105  136  115  124  115 >> 105, 115

119  112  155  141  127 >> 119, 127

122  108  154  138 >> 122, 138

142  127  108  104  131 >> 142, 131

103  146  125  106  128  146
147  146  121  108  110  116
>> 103, 116

154  139  122  123  130 >> 154, 130

128  104  113  117  120
127  139  132  136  135
145  104   99  126  135
>> 128, 135

126  158  126  105  107  144  122 >> 126, 122

103  118  114  130
109  102  105  134
>> 103, 134

120  117  144  156  122  123
128  131  122  121  130  131
127  123  144  141  120  121
>> 120, 121
---
[[141 136 138 133 139 140 132]
 [101 103 107 109 103  99 110]] ⇒ 132, 101

[122 125 106 151 127] ⇒ 127, 122

[[112 115 125 141 157]
 [109 135 141 119 145]] ⇒ 157, 109

[[126 130 121 131 126]
 [134 106 148 124 122]
 [124 136 129 133 128]] ⇒ 126, 124

[128 137 144 140 112 103 125] ⇒ 125, 128

[122 155 139 147 123] ⇒ 123, 122

[145 107 107 110 121 109] ⇒ 109, 145

[126 140 141 105] ⇒ 105, 126

[[104 106 145 121 105 146]
 [105 106 145 125 105 145]
 [106 143 118 152 104 108]] ⇒ 146, 106
---
[120 125 150 152 119 139 135] --> 119

[[118 126 126 131 127 130]
 [100 119 122 139 125 136]] --> 139

[127 137 105 118] --> 137

[[141 134 127 110 128 153 121]
 [112 123 120 103 137 133 120]] --> 137

[[144 120 108 110 140 133 113]
 [108 139 117 155 147 124 143]] --> 147

[116 114 113 156 133] --> 113
---
Input:
[[141 137 127 134 118]
 [117 149 155 140 135]
 [156 132 143 101 143]]
Output: 141, 143

Input: [125 129 114 152]
Output: 125, 152

Input: [123 130 129 133 156 127 110]
Output: 123, 110

Input:
[[153 130 134 126]
 [141 127 133 131]]
Output: 153, 131

Input: [128 127 128 128 130 127 149]
Output: 128, 149

Input: [108 122 117 125 117 134 152]
Output: 108, 152

Input: [129 138 135 134 101]
Output: 129, 101
---
[[118 138 112 119 155]
 [119 132 115 112 134]] ==> 112

[[135 135 129 128 110 150 129]
 [102 116 127 128 146 136 129]
 [146 148 129 129 152 118 126]] ==> 129

[133 103 150 124 149] ==> 150

[134 144 126 156 146] ==> 126

[129 112 133 106 120] ==> 133

[146 104 109 105 128] ==> 109

[126 125 157 145 119] ==> 157

[135 114 132 142 122 133 106] ==> 132

[130 157 132 141 136] ==> 132

[[130 132 125 132 128 130 133]
 [127 121 138 109 128 132 106]
 [126 124 132 123 128 127 121]] ==> 125
---
[112 122 139 153 134] result: 153

[136 126 119 118 107 106 114] result: 118

[155 144 157 140 153] result: 140

[124 131 146 149 130 114] result: 149

[[123 130 120 124 124 148 130]
 [125 128 116 133 138 122 149]
 [123 128 132 107 145 131 139]] result: 124

[113 140 131 150 134 135] result: 150

[[129 114 145 137 148 124]
 [126 121 126 129 113 136]
 [127 151 126 122 141 114]] result: 137

[[123 119 103 134]
 [ 99 108 111 109]
 [115 123 150 141]] result: 134

[[105 149 137 118 111]
 [114 122 100 118 107]] result: 118
---
118,150,105,106 >> 118, 106

131,138,119,112,138,132,105
125,130,122,121,125,130,100
121,123,121,133,120,130,108
>> 131, 108

107,110,140,151,144,109 >> 107, 109

152,124,105,154 >> 152, 154

132,153,146,152,151,119,139 >> 132, 139

138,136,143,121,112
144,134,139,127,101
>> 138, 101

102,154,127,137,140 >> 102, 140
---
[108 152 129 110 116 105]
105
[149 146 115 112 106 155]
155
[106 135 124 114 147 118 122]
122
[126 141 130 116 156 133 142]
142
[135  99 105 104]
104
[132 129 151 117 124 130]
130
---
[[123 118 129 123 103]
 [139 114 127 122 118]]: 127

[[121 126 123 110]
 [134 111 119 153]
 [137 135 134 141]]: 119

[[117 138 131 126 142]
 [120 137 119 118 150]]: 119

[[134 133 133 151 132 129]
 [146 136 142 132 135 135]]: 142

[[124 140 146 125 144]
 [133 120 126 141 110]
 [102 114 113 104 106]]: 126

[[154 123 132 123 134 126]
 [144 116 125 135 100 128]
 [135 132 111 116 130 126]]: 125

[[105 112 122 135]
 [122 137 136 133]]: 136

[[143 107 112 133 123 144 128]
 [125 119 104 120 106 139 132]
 [131 142 112 121 129 133 128]]: 104
---
[135 101 106 133 131] value 106

[[118 134 129 138 114 116]
 [109 135 129 148 122 123]
 [124 110 115 137 154 149]] value 129

[120 139 132 154 128 124 127] value 132

[[125 140 132 153]
 [109 136 136 108]
 [123 147 133 146]] value 132

[[130 124 130 130 126 126]
 [125 126 141 143 144 107]] value 130

[[144 142 148 106 151 146]
 [128 127 128 124 110 102]] value 148

[134 152 129 145 154] value 129

[121 153 115 124] value 115

[[132 134 127 129]
 [132 134 127 152]
 [132 134 127 151]] value 127
---
[136 105 156 114 119] -> 136
[123 122 152 142 132 101] -> 123
[118 139 107 110] -> 118
[144 104 157 119 131] -> 144
[131 133 155 127 137] -> 131
[124 119 125 129 157 156 144] -> 124
[130 144 150 144 139 143 131] -> 130
[149 117 127 141 129 114] -> 149
[151 149 110 118 156] -> 151
[121 126 111 126 105 106 147] -> 121
---
[130 127 149 128 131 147 122] -> 127
[142 137 121 132 131 152 129] -> 137
[136 110 100 123 108 124 149] -> 110
[149 107 129 137 152 134] -> 107
[152 125 151 145 121] -> 125
[146 112 104 122] -> 112
---
[[129 153 116 153]
 [113 135 153 130]
 [135 119 134 124]] => 153

[[130 150 132 125]
 [111 121 132 123]
 [139 118 133 145]] => 125

[[135 123 138 150]
 [117 139 128 141]
 [150 147 134 126]] => 150

[[133 101 109 109]
 [128 117 139 151]
 [129 129 123 119]] => 109

[[128 127 128 128]
 [131 150 123 125]
 [128 128 129 128]] => 128

[[111 142 140 130]
 [145 111 146 138]
 [115 143 105 116]] => 130
---
[114 146 145 150 110] -> 145
[122 131 103 145 108] -> 122
[132 112 114 156 124] -> 124
[130 152 133 127 147] -> 133
[119 153 115 126 120] -> 120
[136 131 103 128 123] -> 128
[123 149 126 138 147] -> 138
[124 147 157 115 126] -> 126
[123 141 105 112 118] -> 118
[124 150 144 128  98] -> 128
